Below is a small trained network, with its code and all its weights. Each question gives an input and a class and asks what happens when units are switched off, that is, made to give their printed mean instead of their output.

import numpy as np


def w(rows, s, z=0):
    codes = np.array(rows[::2]) - 128.0
    scale = np.full(codes.shape[1], s)
    scale[-1] = z or s
    return codes * scale


def f(y):
    return y / 2 * (1 + np.tanh(0.7978845608 * (y + 0.044715 * y**3)))


def log_softmax(a):
    a = a - a.max(-1, keepdims=True)
    return a - np.log(np.exp(a).sum(-1, keepdims=True))


def net(x, mask):
    res = np.array(x, float).reshape(1, 8) / 4 @ E
    y = f(res @ A[0][:, :-1].T + A[0][:, -1])
    res = res + np.where(mask, y, B[0][:, -1]) @ B[0][:, :-1]
    return log_softmax(res[-1] @ U[:, :-1].T + U[:, -1])


A, B = {}, {}
E = w([
[162,103,128,248,76],'x0',
[103,113,236,99,114],'x1',
[170,157,116,138,108],'x2',
[172,192,133,136,169],'x3',
[43,114,140,145,192],'x4',
[38,201,95,108,72],'x5',
[130,195,135,169,162],'x6',
[185,127,131,129,164],'x7',
],0.013)
A[0] = w([
[132,182,154,47,152,93],'neuron 0',
[58,81,67,89,210,113],'neuron 1',
[110,123,212,158,136,253],'neuron 2',
[146,200,115,177,111,182],'neuron 3',
[182,80,126,124,124,113],'neuron 4',
[147,169,194,53,190,133],'neuron 5',
[176,108,89,140,165,155],'neuron 6',
[106,62,176,182,148,229],'neuron 7',
[96,118,80,60,2,88],'neuron 8',
[100,148,104,163,161,183],'neuron 9',
],0.013,0.0045)
B[0] = w([
[99,117,65,75,163,206],'neuron 0',
[84,93,206,170,201,218],'neuron 1',
[125,176,131,93,52,201],'neuron 2',
[118,195,82,174,153,222],'neuron 3',
[173,87,119,110,108,183],'neuron 4',
[141,152,103,1,127,224],'neuron 5',
[212,133,160,136,151,198],'neuron 6',
[137,145,224,124,73,211],'neuron 7',
[53,53,45,182,79,248],'neuron 8',
[120,170,142,179,168,178],'neuron 9',
],0.0092,0.013)
U = w([
[58,68,56,151,80,211],'0',
[101,205,132,140,107,206],'1',
[255,84,89,149,146,255],'2',
[150,65,174,113,65,80],'3',
[87,87,182,146,211,23],'4',
[127,196,68,172,169,99],'5',
[108,99,82,26,183,58],'6',
],0.012,0.0022)

Each question gives the input, the list of numbers given to net, and the class t.
The units are the neurons (one row each of A and B). Each row of codes is followed by its name. A weight is (code - 128) times the scale printed after its matrix; where a second scale follows, it is the last column's (A, B and U).
mask holds one flag per neuron, in row order. A switched-off neuron (its flag False) gives its mean, the last column of its row in B, instead of its output. The means were averaged over made-up inputs and are rounded, as every weight is.
A unit's drop is (log p(t) with every unit on - log p(t) with that unit switched off) / (log p(t) with every unit on - log p(t) with every unit switched off).
The circuit of an input: a set's keep is (log p(t) with only the set's units on - log p(t) with every unit switched off) / (log p(t) with every unit on - log p(t) with every unit switched off). Starting from all 10 units, units are removed one at a time, each time the one whose removal leaves the highest keep (on an exact tie, the one counted first), for as long as the keep stays at least 0.8.
circuit, biggest first: the units of the circuit, biggest drop first
unit that matters most: the unit with the biggest drop
k most important neurons: the k neurons with the biggest drops, biggest first
drop when u is switched off: that unit's drop, to one decimal
input [6,-2,5,-6,5,-1,-4,6], class 3: unit that matters most : neuron 7
input [0,6,-5,-1,0,0,-2,7], class 3: circuit, biggest first : (neuron 7; neuron 2)
input [-8,-6,5,7,7,-2,7,-2], class 6: 2 most important neurons : (neuron 5; neuron 0)
input [1,6,-6,-5,8,-8,-3,1], class 3: 2 most important neurons : (neuron 7; neuron 2)
input [-4,3,-8,8,8,4,-7,-6], class 4: 2 most important neurons : (neuron 1; neuron 9)
input [-5,-8,-7,1,-8,4,0,2], class 0: 2 most important neurons : (neuron 8; neuron 5)
input [-2,4,-3,-8,4,0,-8,3], class 3: 4 most important neurons : (neuron 7; neuron 3; neuron 2; neuron 0)
input [-5,1,6,-8,-3,4,5,5], class 0: 2 most important neurons : (neuron 8; neuron 6)
input [6,-7,-2,-2,8,3,7,-5], class 5: 2 most important neurons : (neuron 3; neuron 9)
input [-5,-6,-2,0,5,-7,-2,1], class 4: drop when neuron 1 is switched off : 0.9
input [2,2,5,1,-4,4,1,-4], class 0: drop when neuron 8 is switched off : 0.6
input [-5,-1,-8,5,-5,4,0,-8], class 0: drop when neuron 8 is switched off : 2.4
